Here is a tiny trained network, its code and every weight. The questions are about switching its units off for an input and a class, where a switched-off unit gives its printed mean instead of its output.

import numpy as np


def w(rows, s, z=0):
    codes = np.array(rows[::2]) - 128.0
    scale = np.full(codes.shape[1], s)
    scale[-1] = z or s
    return codes * scale


def norm(h):
    return h / np.sqrt((h * h).mean(-1, keepdims=True) + 1e-5)


def f(y):
    return np.maximum(y, 0)


def log_softmax(a):
    a = a - a.max(-1, keepdims=True)
    return a - np.log(np.exp(a).sum(-1, keepdims=True))


def net(x, mask):
    res = np.array(x, float).reshape(1, 4) / 4 @ E
    u = 0
    for l in range(4):
        y = f(norm(res) @ A[l][:, :-1].T + A[l][:, -1])
        res = res + np.where(mask[u : u + 6], y, B[l][:, -1]) @ B[l][:, :-1]
        u += 6
    return log_softmax(norm(res)[-1] @ U[:, :-1].T + U[:, -1])


A, B = {}, {}
E = w([
[141,7,77,52,10,59,38,2,144],'x0',
[48,119,190,175,163,52,40,136,191],'x1',
[125,43,101,152,92,12,176,138,33],'x2',
[186,67,196,139,88,62,156,143,150],'x3',
],0.0056)
A[0] = w([
[139,35,165,154,83,77,134,43,46,110],'0.n0',
[154,157,145,169,103,98,136,144,67,5],'0.n1',
[76,23,57,129,122,74,91,85,111,25],'0.n2',
[196,89,157,80,48,180,182,40,117,8],'0.n3',
[137,67,132,203,120,143,77,138,194,30],'0.n4',
[134,37,137,132,254,43,222,116,90,43],'0.n5',
],0.0054,0.0034)
B[0] = w([
[56,206,2,107,158,195,60,88,124,254],'0.n0',
[73,111,111,233,74,83,136,173,126,139],'0.n1',
[86,85,148,53,184,20,194,44,79,222],'0.n2',
[209,94,166,140,85,191,196,66,232,195],'0.n3',
[73,108,129,156,85,179,101,151,166,155],'0.n4',
[131,90,102,206,59,81,170,185,113,190],'0.n5',
],0.0069,0.0045)
A[1] = w([
[122,129,143,107,116,108,163,79,84,4],'1.n0',
[179,62,103,176,65,114,80,82,139,88],'1.n1',
[43,132,190,136,87,80,72,134,221,34],'1.n2',
[45,2,223,181,128,141,74,136,186,33],'1.n3',
[107,114,165,160,123,113,141,178,115,108],'1.n4',
[116,110,135,110,153,75,211,172,105,22],'1.n5',
],0.0073,0.0025)
B[1] = w([
[128,95,197,106,116,29,98,166,151,166],'1.n0',
[159,102,82,93,191,155,167,118,71,238],'1.n1',
[80,169,130,2,29,103,50,129,140,254],'1.n2',
[201,252,105,160,193,117,85,138,136,236],'1.n3',
[168,113,163,134,53,151,179,191,110,196],'1.n4',
[136,198,208,125,47,121,72,73,77,188],'1.n5',
],0.0074,0.0038)
A[2] = w([
[98,139,167,137,159,198,126,145,114,52],'2.n0',
[118,114,130,106,251,160,154,154,135,4],'2.n1',
[98,112,98,136,128,118,80,130,115,128],'2.n2',
[147,122,89,137,111,150,129,123,137,95],'2.n3',
[126,158,167,123,141,165,141,167,109,131],'2.n4',
[108,164,123,117,129,125,78,137,115,138],'2.n5',
],0.012,0.0019)
B[2] = w([
[99,133,71,115,174,138,204,92,125,223],'2.n0',
[66,160,98,145,160,136,196,66,148,198],'2.n1',
[74,121,146,115,101,67,134,131,107,196],'2.n2',
[170,111,237,93,21,165,148,110,104,170],'2.n3',
[2,82,79,137,116,209,136,83,109,255],'2.n4',
[182,115,94,115,170,118,202,175,145,222],'2.n5',
],0.0087,0.0058)
A[3] = w([
[251,57,126,104,95,175,133,77,172,7],'3.n0',
[146,137,151,255,107,166,143,210,83,97],'3.n1',
[86,41,90,135,127,69,106,114,73,85],'3.n2',
[125,121,102,183,172,132,163,166,143,72],'3.n3',
[125,119,116,91,163,111,146,85,103,151],'3.n4',
[119,188,170,103,162,117,50,186,195,35],'3.n5',
],0.0094,0.0019)
B[3] = w([
[241,139,181,118,94,98,174,118,52,239],'3.n0',
[114,171,255,228,39,45,59,159,188,212],'3.n1',
[92,88,103,146,143,133,45,132,200,255],'3.n2',
[123,81,203,169,102,199,138,80,121,184],'3.n3',
[74,139,127,195,210,121,116,137,100,237],'3.n4',
[231,195,111,66,189,156,152,252,199,203],'3.n5',
],0.0098,0.0055)
U = w([
[40,30,39,95,152,28,34,76,113,153],'0',
[166,217,79,31,168,111,94,245,199,128],'1',
[13,143,91,145,167,229,212,83,134,160],'2',
[68,158,217,217,22,91,118,181,125,135],'3',
[140,84,176,140,152,211,83,204,166,2],'4',
[252,101,162,73,73,141,172,75,51,168],'5',
],0.011,0.0053)

Each question gives the input, the list of numbers given to net, and the class t.
The units are the neurons (one row each of A and B). Each row of codes is followed by its name. A weight is (code - 128) times the scale printed after its matrix; where a second scale follows, it is the last column's (A, B and U).
mask holds one flag per neuron, layer by layer. A switched-off neuron (its flag False) gives its mean, the last column of its row in B, instead of its output. The means were averaged over made-up inputs and are rounded, as every weight is.
A unit's drop is (log p(t) with every unit on - log p(t) with that unit switched off) / (log p(t) with every unit on - log p(t) with every unit switched off).
The circuit of an input: a set's keep is (log p(t) with only the set's units on - log p(t) with every unit switched off) / (log p(t) with every unit on - log p(t) with every unit switched off). Starting from the 12 units with the biggest drops (on a tie, the unit counted first), units are removed one at a time, each time the one whose removal leaves the highest keep (on an exact tie, the one counted first), for as long as the keep stays at least 0.8.
circuit, biggest first: the units of the circuit, biggest drop first
most important unit: the unit with the biggest drop
k most important neurons: the k neurons with the biggest drops, biggest first
k most important neurons of layer l: the k neurons of layer l with the biggest drops, biggest first
drop when u is switched off: that unit's drop, to one decimal
input [-2,8,-2,-7], class 1: most important unit : 1.n2
input [-6,1,0,3], class 3: circuit, biggest first : [3.n1, 1.n4]
input [-4,8,3,-2], class 1: circuit, biggest first : [3.n5, 1.n3]
input [-1,-4,7,-1], class 3: circuit, biggest first : [0.n5, 2.n0]
input [-2,-2,7,1], class 3: circuit, biggest first : [0.n5, 3.n1]
input [4,0,-8,-2], class 1: 2 most important neurons of layer 2 : [2.n4, 2.n0]
input [-1,5,4,6], class 1: 2 most important neurons of layer 0 : [0.n0, 0.n4]
input [-3,8,2,2], class 1: 2 most important neurons : [1.n2, 3.n5]
input [-3,-7,-5,7], class 5: 3 most important neurons : [0.n3, 3.n0, 0.n0]
input [5,3,-6,7], class 1: 2 most important neurons of layer 1 : [1.n2, 1.n3]
input [-1,2,5,-5], class 0: 2 most important neurons : [0.n2, 3.n2]
input [8,-5,1,-7], class 5: 4 most important neurons : [0.n3, 3.n0, 2.n4, 2.n3]
input [5,1,-5,2], class 5: 3 most important neurons : [3.n0, 0.n3, 1.n1]
input [6,-3,-1,-2], class 5: 2 most important neurons : [0.n3, 3.n0]
input [8,3,-5,7], class 5: circuit, biggest first : [3.n0]
input [1,6,-7,6], class 1: drop when 2.n1 is switched off : 0.0
input [0,-7,8,-7], class 0: drop when 3.n2 is switched off : 0.1
input [-6,5,7,-7], class 3: drop when 3.n1 is switched off : 0.2
